Below are the code and all the weights of a small trained network. Each question names an input and a class and asks about switching units off, where a switched-off unit gives its printed mean instead of its output.

import numpy as np


def w(rows, s, z=0):
    codes = np.array(rows[::2]) - 128.0
    scale = np.full(codes.shape[1], s)
    scale[-1] = z or s
    return codes * scale


def f(y):
    return y / 2 * (1 + np.tanh(0.7978845608 * (y + 0.044715 * y**3)))


def log_softmax(a):
    a = a - a.max(-1, keepdims=True)
    return a - np.log(np.exp(a).sum(-1, keepdims=True))


def net(x, mask):
    res = np.array(x, float).reshape(1, 7) / 4 @ E
    y = f(res @ A[0][:, :-1].T + A[0][:, -1])
    res = res + np.where(mask, y, B[0][:, -1]) @ B[0][:, :-1]
    return log_softmax(res[-1] @ U[:, :-1].T + U[:, -1])


A, B = {}, {}
E = w([
[123,131,126,129],'x0',
[144,152,85,1],'x1',
[128,126,130,128],'x2',
[123,130,124,128],'x3',
[52,208,217,102],'x4',
[124,130,121,133],'x5',
[178,230,94,164],'x6',
],0.0078)
A[0] = w([
[172,95,82,135,43],'neuron 0',
[254,240,150,161,128],'neuron 1',
[146,142,93,7,54],'neuron 2',
[129,196,185,96,198],'neuron 3',
[187,172,143,137,111],'neuron 4',
[87,110,146,237,103],'neuron 5',
[111,54,165,99,82],'neuron 6',
[188,54,72,152,92],'neuron 7',
[104,61,154,106,78],'neuron 8',
[115,67,158,108,65],'neuron 9',
[183,87,76,145,71],'neuron 10',
[242,54,34,133,88],'neuron 11',
[164,109,191,209,86],'neuron 12',
[101,152,104,43,36],'neuron 13',
[74,123,134,218,65],'neuron 14',
[114,114,158,217,83],'neuron 15',
[92,22,194,96,116],'neuron 16',
[128,100,154,117,180],'neuron 17',
[96,71,140,114,65],'neuron 18',
[211,62,72,146,49],'neuron 19',
[137,86,46,144,68],'neuron 20',
[128,119,125,123,50],'neuron 21',
[97,112,151,216,70],'neuron 22',
[90,51,151,102,82],'neuron 23',
[109,156,70,16,57],'neuron 24',
[123,112,165,211,90],'neuron 25',
[62,49,130,105,82],'neuron 26',
[58,219,225,99,2],'neuron 27',
[108,32,185,90,102],'neuron 28',
[124,141,119,140,110],'neuron 29',
],0.0077,0.009)
B[0] = w([
[139,247,205,123,116],'neuron 0',
[102,158,32,139,207],'neuron 1',
[219,93,153,93,163],'neuron 2',
[101,84,140,152,254],'neuron 3',
[125,143,102,126,132],'neuron 4',
[206,97,122,52,184],'neuron 5',
[159,213,85,165,136],'neuron 6',
[83,179,209,157,168],'neuron 7',
[134,166,108,133,129],'neuron 8',
[137,203,107,126,119],'neuron 9',
[83,197,180,112,135],'neuron 10',
[82,147,216,143,200],'neuron 11',
[153,124,117,63,153],'neuron 12',
[189,160,186,105,130],'neuron 13',
[191,155,157,69,141],'neuron 14',
[200,136,132,20,153],'neuron 15',
[116,183,57,135,192],'neuron 16',
[126,94,104,168,192],'neuron 17',
[137,219,110,125,118],'neuron 18',
[104,198,212,150,148],'neuron 19',
[135,161,183,151,131],'neuron 20',
[161,212,148,132,98],'neuron 21',
[186,144,137,69,146],'neuron 22',
[148,210,91,152,140],'neuron 23',
[209,98,151,82,164],'neuron 24',
[177,123,127,54,154],'neuron 25',
[141,181,100,141,145],'neuron 26',
[100,226,255,174,158],'neuron 27',
[142,201,62,170,169],'neuron 28',
[117,141,127,105,117],'neuron 29',
],0.0083,0.0056)
U = w([
[98,194,230,148,15],'0',
[251,118,134,43,39],'1',
[114,103,101,148,255],'2',
[109,101,109,141,237],'3',
[114,99,102,138,229],'4',
[135,214,19,150,1],'5',
],0.012,0.0076)

Each question gives the input, the list of numbers given to net, and the class t.
The units are the neurons (one row each of A and B). Each row of codes is followed by its name. A weight is (code - 128) times the scale printed after its matrix; where a second scale follows, it is the last column's (A, B and U).
mask holds one flag per neuron, in row order. A switched-off neuron (its flag False) gives its mean, the last column of its row in B, instead of its output. The means were averaged over made-up inputs and are rounded, as every weight is.
A unit's drop is (log p(t) with every unit on - log p(t) with that unit switched off) / (log p(t) with every unit on - log p(t) with every unit switched off).
The circuit of an input: a set's keep is (log p(t) with only the set's units on - log p(t) with every unit switched off) / (log p(t) with every unit on - log p(t) with every unit switched off). Starting from the 12 units with the biggest drops (on a tie, the unit counted first), units are removed one at a time, each time the one whose removal leaves the highest keep (on an exact tie, the one counted first), for as long as the keep stays at least 0.8.
circuit, biggest first: the units of the circuit, biggest drop first
top k neurons: the k neurons with the biggest drops, biggest first
drop of u: that unit's drop, to one decimal
input [1,-6,-2,4,-7,1,-1], class 0: circuit, biggest first	(neuron 7; neuron 11; neuron 19)
input [-1,-5,2,3,3,3,-7], class 5: top 2 neurons	(neuron 16; neuron 28)
input [-1,3,4,-7,-8,-6,8], class 0: circuit, biggest first	(neuron 11; neuron 19)
input [4,4,-5,1,-7,0,-7], class 0: top 3 neurons	(neuron 11; neuron 7; neuron 19)
input [3,5,7,-1,7,2,-8], class 5: circuit, biggest first	(neuron 16; neuron 28; neuron 23)
input [0,7,1,6,-8,-6,-7], class 0: circuit, biggest first	(neuron 11; neuron 7; neuron 19)
input [-3,-2,-5,-4,-5,0,1], class 0: top 2 neurons	(neuron 11; neuron 7)
input [6,2,5,1,-6,-1,4], class 0: top neuron	(neuron 11)
input [-5,-6,4,1,3,-4,2], class 1: top 2 neurons	(neuron 5; neuron 15)
input [-2,6,-7,3,5,-4,-8], class 5: drop of neuron 16	0.3
input [5,-1,-5,-4,-7,0,2], class 0: drop of neuron 11	0.2
input [-6,-4,-7,-5,-7,7,0], class 0: drop of neuron 0	0.0
